Below is a small trained network, with its code and all its weights. Each question gives an input and a target symbol and asks what happens when units are switched off, that is, made to give their printed mean instead of their output.

import numpy as np


def w(rows, s, z=0):
    codes = np.array(rows[::2]) - 128.0
    scale = np.full(codes.shape[1], s)
    scale[-1] = z or s
    return codes * scale


def f(y):
    return y / 2 * (1 + np.tanh(0.7978845608 * (y + 0.044715 * y**3)))


def softmax(a):
    e = np.exp(a - a.max(-1, keepdims=True))
    return e / e.sum(-1, keepdims=True)


def log_softmax(a):
    a = a - a.max(-1, keepdims=True)
    return a - np.log(np.exp(a).sum(-1, keepdims=True))


def net(x, mask):
    ids = ['αγδζηθμξπστω'.index(c) for c in x.split()]
    T = len(ids)
    res = E[ids] + P[:T]
    u = 0
    for l in range(2):
        q, k, v = (res @ M[l].T for M in (Q, K, V))
        z = softmax(np.where(np.tri(T) > 0, q @ k.T / 4**0.5, -1e9)) @ v
        res = res + np.where(mask[u], z, O[l][:, -1]) @ O[l][:, :-1]
        u += 1
        y = f(res @ A[l][:, :-1].T + A[l][:, -1])
        res = res + np.where(mask[u : u + 12], y, B[l][:, -1]) @ B[l][:, :-1]
        u += 12
    return log_softmax(res[-1] @ U[:, :-1].T + U[:, -1])


Q, K, V, O, A, B = {}, {}, {}, {}, {}, {}
E = w([
[63,175,124],'α',
[105,157,94],'γ',
[107,165,109],'δ',
[104,157,118],'ζ',
[155,159,79],'η',
[47,210,84],'θ',
[41,157,53],'μ',
[97,91,160],'ξ',
[131,176,69],'π',
[174,149,186],'σ',
[251,2,154],'τ',
[130,60,99],'ω',
],0.0097)
P = w([
[194,155,25],'0',
[107,165,253],'1',
[120,144,137],'2',
[84,33,61],'3',
[228,169,183],'4',
[129,135,142],'5',
[48,25,132],'6',
[218,174,168],'7',
[133,129,136],'8',
[67,46,101],'9',
[218,168,155],'10',
[134,130,139],'11',
],0.012)
Q[0] = w([
[151,155,160],'0.h1',
[176,97,101],'0.h1',
[122,151,128],'0.h1',
[253,155,110],'0.h1',
],0.011)
K[0] = w([
[233,69,227],'0.h1',
[115,115,117],'0.h1',
[140,117,1],'0.h1',
[178,50,124],'0.h1',
],0.0081)
V[0] = w([
[71,144,121],'0.h1',
[104,113,184],'0.h1',
[140,253,115],'0.h1',
[137,21,163],'0.h1',
],0.0071)
O[0] = w([
[91,2,113,166],'0.h1',
[140,170,230,95],'0.h1',
[155,182,61,251],'0.h1',
[118,79,159,5],'0.h1',
],0.0085,0.0027)
A[0] = w([
[163,145,121,168],'0.n1',
[213,204,80,182],'0.n2',
[252,82,209,124],'0.n3',
[208,135,173,152],'0.n4',
[160,169,69,131],'0.n5',
[160,2,245,96],'0.n6',
[174,169,10,153],'0.n7',
[78,23,130,186],'0.n8',
[91,94,252,133],'0.n9',
[95,59,129,255],'0.n10',
[99,58,71,170],'0.n11',
[108,92,124,151],'0.n12',
],0.0094,0.0058)
B[0] = w([
[79,106,156,163],'0.n1',
[76,85,243,254],'0.n2',
[48,175,113,168],'0.n3',
[79,163,121,160],'0.n4',
[155,77,193,188],'0.n5',
[33,201,133,148],'0.n6',
[108,88,229,252],'0.n7',
[255,183,146,184],'0.n8',
[137,34,120,136],'0.n9',
[203,146,78,207],'0.n10',
[213,129,137,196],'0.n11',
[167,111,120,141],'0.n12',
],0.0068,0.0061)
Q[1] = w([
[254,15,239],'1.h1',
[234,98,107],'1.h1',
[75,228,34],'1.h1',
[188,141,205],'1.h1',
],0.0052)
K[1] = w([
[184,192,133],'1.h1',
[225,183,199],'1.h1',
[42,63,220],'1.h1',
[255,185,4],'1.h1',
],0.0076)
V[1] = w([
[132,211,213],'1.h1',
[151,208,4],'1.h1',
[78,115,225],'1.h1',
[83,2,133],'1.h1',
],0.0061)
O[1] = w([
[107,222,52,190],'1.h1',
[70,50,248,1],'1.h1',
[203,152,103,206],'1.h1',
[253,132,199,147],'1.h1',
],0.0046,0.0051)
A[1] = w([
[107,143,161,255],'1.n1',
[126,236,122,106],'1.n2',
[159,113,221,83],'1.n3',
[124,40,144,151],'1.n4',
[240,109,159,165],'1.n5',
[68,65,89,84],'1.n6',
[107,66,254,110],'1.n7',
[158,99,153,110],'1.n8',
[73,231,125,121],'1.n9',
[75,153,145,155],'1.n10',
[110,203,248,131],'1.n11',
[168,143,144,107],'1.n12',
],0.0098,0.0057)
B[1] = w([
[143,48,71,218],'1.n1',
[71,119,156,194],'1.n2',
[106,203,118,172],'1.n3',
[135,200,179,138],'1.n4',
[212,19,189,211],'1.n5',
[118,159,254,111],'1.n6',
[168,252,96,214],'1.n7',
[124,133,114,132],'1.n8',
[32,150,175,199],'1.n9',
[112,43,103,168],'1.n10',
[99,117,171,254],'1.n11',
[127,112,165,142],'1.n12',
],0.0066,0.008)
U = w([
[247,85,181,137],'α',
[198,69,56,164],'γ',
[203,173,19,208],'δ',
[139,106,128,97],'ζ',
[92,30,177,84],'η',
[134,248,103,84],'θ',
[174,194,166,97],'μ',
[98,52,168,126],'ξ',
[138,181,93,158],'π',
[99,115,233,3],'σ',
[32,2,132,212],'τ',
[104,60,169,131],'ω',
],0.0087,0.0048)

Each question gives the input, a string of symbols that net reads in full, and the target symbol t.
The units are the heads (4 rows each of Q, K, V and O) and the neurons (one row each of A and B). Each row of codes is followed by its name. A weight is (code - 128) times the scale printed after its matrix; where a second scale follows, it is the last column's (O, A, B and U).
mask holds one flag per unit, layer by layer, with each layer's heads first. A switched-off unit (its flag False) gives its mean, the last column of its rows in O or B, instead of its output. The means were averaged over made-up inputs and are rounded, as every weight is.
A unit's drop is (log p(t) with every unit on - log p(t) with that unit switched off) / (log p(t) with every unit on - log p(t) with every unit switched off).
The circuit of an input: a set's keep is (log p(t) with only the set's units on - log p(t) with every unit switched off) / (log p(t) with every unit on - log p(t) with every unit switched off). Starting from the 12 units with the biggest drops (on a tie, the unit counted first), units are removed one at a time, each time the one whose removal leaves the highest keep (on an exact tie, the one counted first), for as long as the keep stays at least 0.8.
circuit, biggest first: the units of the circuit, biggest drop first
unit that matters most: the unit with the biggest drop
top k neurons: the k neurons with the biggest drops, biggest first
k most important neurons of layer l: the k neurons of layer l with the biggest drops, biggest first
input μ θ α ξ ω μ η, target α: top 3 neurons	[0.n8, 1.n5, 0.n11]
input δ γ η τ, target α: circuit, biggest first	[0.n8]
input θ τ θ α α θ θ θ μ α, target δ: circuit, biggest first	[0.n2, 0.n7, 1.n11]
input θ θ θ α θ θ, target τ: circuit, biggest first	[1.n7, 0.n8]
input ξ θ α α θ θ μ ω θ σ, target α: circuit, biggest first	[0.n8, 1.n5, 0.n10]
input μ μ δ μ θ θ θ α δ ξ, target α: circuit, biggest first	[0.n8, 1.n5, 0.n11]
input θ θ θ σ ζ θ θ μ τ π ξ, target τ: 2 most important neurons of layer 0	[0.n3, 0.n7]
input ζ θ ζ δ, target α: 2 most important neurons of layer 0	[0.n8, 0.n11]
input σ θ θ θ ζ, target θ: 2 most important neurons of layer 1	[1.n7, 1.n3]
input θ ζ σ θ η δ θ η, target θ: 2 most important neurons of layer 0	[0.n2, 0.n8]
input θ ζ θ θ μ μ η ζ θ θ η τ, target θ: top 4 neurons	[0.n6, 0.n3, 0.n7, 0.n2]
input μ π θ α δ, target θ: top 3 neurons	[1.n7, 0.n2, 1.n3]
input η θ θ η α α τ α, target τ: 2 most important neurons of layer 0	[0.n7, 0.n8]
input θ δ σ θ, target γ: unit that matters most	0.n11
input θ θ θ δ, target α: top 3 neurons	[0.n11, 0.n8, 1.n5]
input α α σ ξ ξ α σ μ θ η τ, target τ: top 2 neurons	[0.n3, 0.n6]
input μ μ σ π ξ α θ θ η θ η, target θ: 4 most important neurons of layer 0	[0.n2, 0.n8, 0.n10, 0.n7]
input θ σ α θ τ μ, target δ: 2 most important neurons of layer 1	[1.n11, 1.n5]
input ζ η η γ, target α: top 2 neurons	[0.n8, 0.n11]
input σ ξ μ, target δ: unit that matters most	1.h1
input θ α α θ μ α θ ζ, target θ: 2 most important neurons of layer 0	[0.n2, 0.n10]
input σ α δ θ γ, target θ: top 3 neurons	[1.n7, 0.n2, 1.n3]
input ω θ α α α θ θ δ, target θ: 2 most important neurons of layer 0	[0.n2, 0.n10]
